Below is a small trained network, with its code and all its weights. Each question gives an input and a class and asks what happens when units are switched off, that is, made to give their printed mean instead of their output.

import numpy as np


def w(rows, s, z=0):
    codes = np.array(rows[::2]) - 128.0
    scale = np.full(codes.shape[1], s)
    scale[-1] = z or s
    return codes * scale


def f(y):
    return y / 2 * (1 + np.tanh(0.7978845608 * (y + 0.044715 * y**3)))


def log_softmax(a):
    a = a - a.max(-1, keepdims=True)
    return a - np.log(np.exp(a).sum(-1, keepdims=True))


def net(x, mask):
    res = np.array(x, float).reshape(1, 4) / 4 @ E
    y = f(res @ A[0][:, :-1].T + A[0][:, -1])
    res = res + np.where(mask, y, B[0][:, -1]) @ B[0][:, :-1]
    return log_softmax(res[-1] @ U[:, :-1].T + U[:, -1])


A, B = {}, {}
E = w([
[128,127,128,128,128,128],'x0',
[158,254,112,250,185,85],'x1',
[6,219,99,44,123,71],'x2',
[100,36,17,166,125,12],'x3',
],0.0048)
A[0] = w([
[132,156,160,105,141,163,51],'n0',
[136,128,128,113,139,128,90],'n1',
[156,238,114,243,158,96,98],'n2',
[142,181,120,175,136,102,89],'n3',
[121,68,134,58,117,156,69],'n4',
[100,42,61,178,119,10,29],'n5',
[46,194,125,64,136,75,134],'n6',
[42,198,117,59,137,75,83],'n7',
[130,112,125,120,138,108,8],'n8',
[134,201,118,211,142,100,108],'n9',
[124,76,65,142,130,52,23],'n10',
[142,215,108,226,129,108,101],'n11',
[138,168,166,113,124,192,47],'n12',
[194,72,145,196,115,165,112],'n13',
[21,239,97,51,109,74,130],'n14',
[180,82,157,173,130,140,102],'n15',
[111,127,129,137,127,136,138],'n16',
[109,68,121,71,123,171,65],'n17',
[120,48,129,32,128,168,77],'n18',
[100,62,65,167,118,49,35],'n19',
[152,206,184,84,125,225,56],'n20',
[132,138,123,136,165,124,113],'n21',
[114,21,138,2,114,170,79],'n22',
[240,26,152,243,150,193,131],'n23',
[140,198,108,202,129,113,104],'n24',
[138,177,179,112,114,195,55],'n25',
[157,213,178,79,119,236,65],'n26',
[62,164,132,101,127,100,127],'n27',
[136,108,90,127,127,89,31],'n28',
[200,68,146,203,108,168,118],'n29',
],0.0082,0.0012)
B[0] = w([
[138,128,128,156,150,127,141],'n0',
[127,131,126,133,124,124,124],'n1',
[66,112,216,88,58,129,239],'n2',
[110,116,162,106,106,132,159],'n3',
[84,123,163,112,95,130,165],'n4',
[147,141,173,227,226,117,227],'n5',
[166,134,51,98,110,147,196],'n6',
[168,128,49,93,119,154,197],'n7',
[128,136,132,142,125,123,119],'n8',
[94,125,177,108,76,123,192],'n9',
[143,127,150,180,182,121,179],'n10',
[79,107,185,93,84,115,204],'n11',
[132,130,127,172,159,110,160],'n12',
[154,127,62,94,121,136,185],'n13',
[181,129,23,77,119,158,234],'n14',
[149,144,90,108,118,137,161],'n15',
[130,130,126,130,124,127,129],'n16',
[98,127,167,108,96,124,160],'n17',
[84,135,187,104,70,119,188],'n18',
[140,140,153,194,194,117,195],'n19',
[145,125,147,209,204,105,209],'n20',
[124,128,132,133,109,126,131],'n21',
[71,125,218,90,44,115,222],'n22',
[176,144,6,70,120,154,254],'n23',
[98,119,170,111,86,123,180],'n24',
[133,126,135,174,175,115,172],'n25',
[140,117,145,214,216,96,217],'n26',
[147,127,92,113,119,146,158],'n27',
[129,123,140,146,158,139,136],'n28',
[144,141,51,93,124,149,194],'n29',
],0.023,0.0055)
U = w([
[180,151,16,69,113,179,253],'0',
[32,119,224,91,50,115,103],'1',
[143,141,157,254,239,96,25],'2',
],0.0085,0.0004)

Each question gives the input, the list of numbers given to net, and the class t.
The units are the neurons (one row each of A and B). Each row of codes is followed by its name. A weight is (code - 128) times the scale printed after its matrix; where a second scale follows, it is the last column's (A, B and U).
mask holds one flag per neuron, in row order. A switched-off neuron (its flag False) gives its mean, the last column of its row in B, instead of its output. The means were averaged over made-up inputs and are rounded, as every weight is.
A unit's drop is (log p(t) with every unit on - log p(t) with that unit switched off) / (log p(t) with every unit on - log p(t) with every unit switched off).
The circuit of an input: a set's keep is (log p(t) with only the set's units on - log p(t) with every unit switched off) / (log p(t) with every unit on - log p(t) with every unit switched off). Starting from the 12 units with the biggest drops (on a tie, the unit counted first), units are removed one at a time, each time the one whose removal leaves the highest keep (on an exact tie, the one counted first), for as long as the keep stays at least 0.8.
units of the circuit, in order: the units of the circuit, biggest drop first
unit that matters most: the unit with the biggest drop
k most important neurons: the k neurons with the biggest drops, biggest first
drop of u: that unit's drop, to one decimal
input [0,-7,8,-2], class 0: 2 most important neurons => (n14, n7)
input [-3,2,-1,2], class 1: units of the circuit, in order => (n26, n14)
input [1,-3,-2,4], class 2: 3 most important neurons => (n2, n5, n11)
input [0,7,-7,2], class 0: 3 most important neurons => (n23, n29, n13)
input [-5,-4,4,5], class 2: 2 most important neurons => (n5, n23)
input [-1,-7,2,6], class 1: most important neuron => (n22)
input [4,7,6,-3], class 1: 3 most important neurons => (n2, n23, n11)
input [5,8,7,-8], class 1: 4 most important neurons => (n2, n11, n9, n23)
input [-4,7,-7,-4], class 0: 2 most important neurons => (n23, n29)
input [-3,-5,-1,5], class 1: 3 most important neurons => (n22, n26, n20)
input [7,2,1,-6], class 2: drop of n11 => 0.0
input [-1,7,1,-6], class 1: drop of n2 => 1.1
input [-1,6,-8,-3], class 0: drop of n23 => 2.1
input [-5,-4,3,6], class 2: drop of n5 => 0.1
input [2,-3,1,-4], class 2: unit that matters most => n2
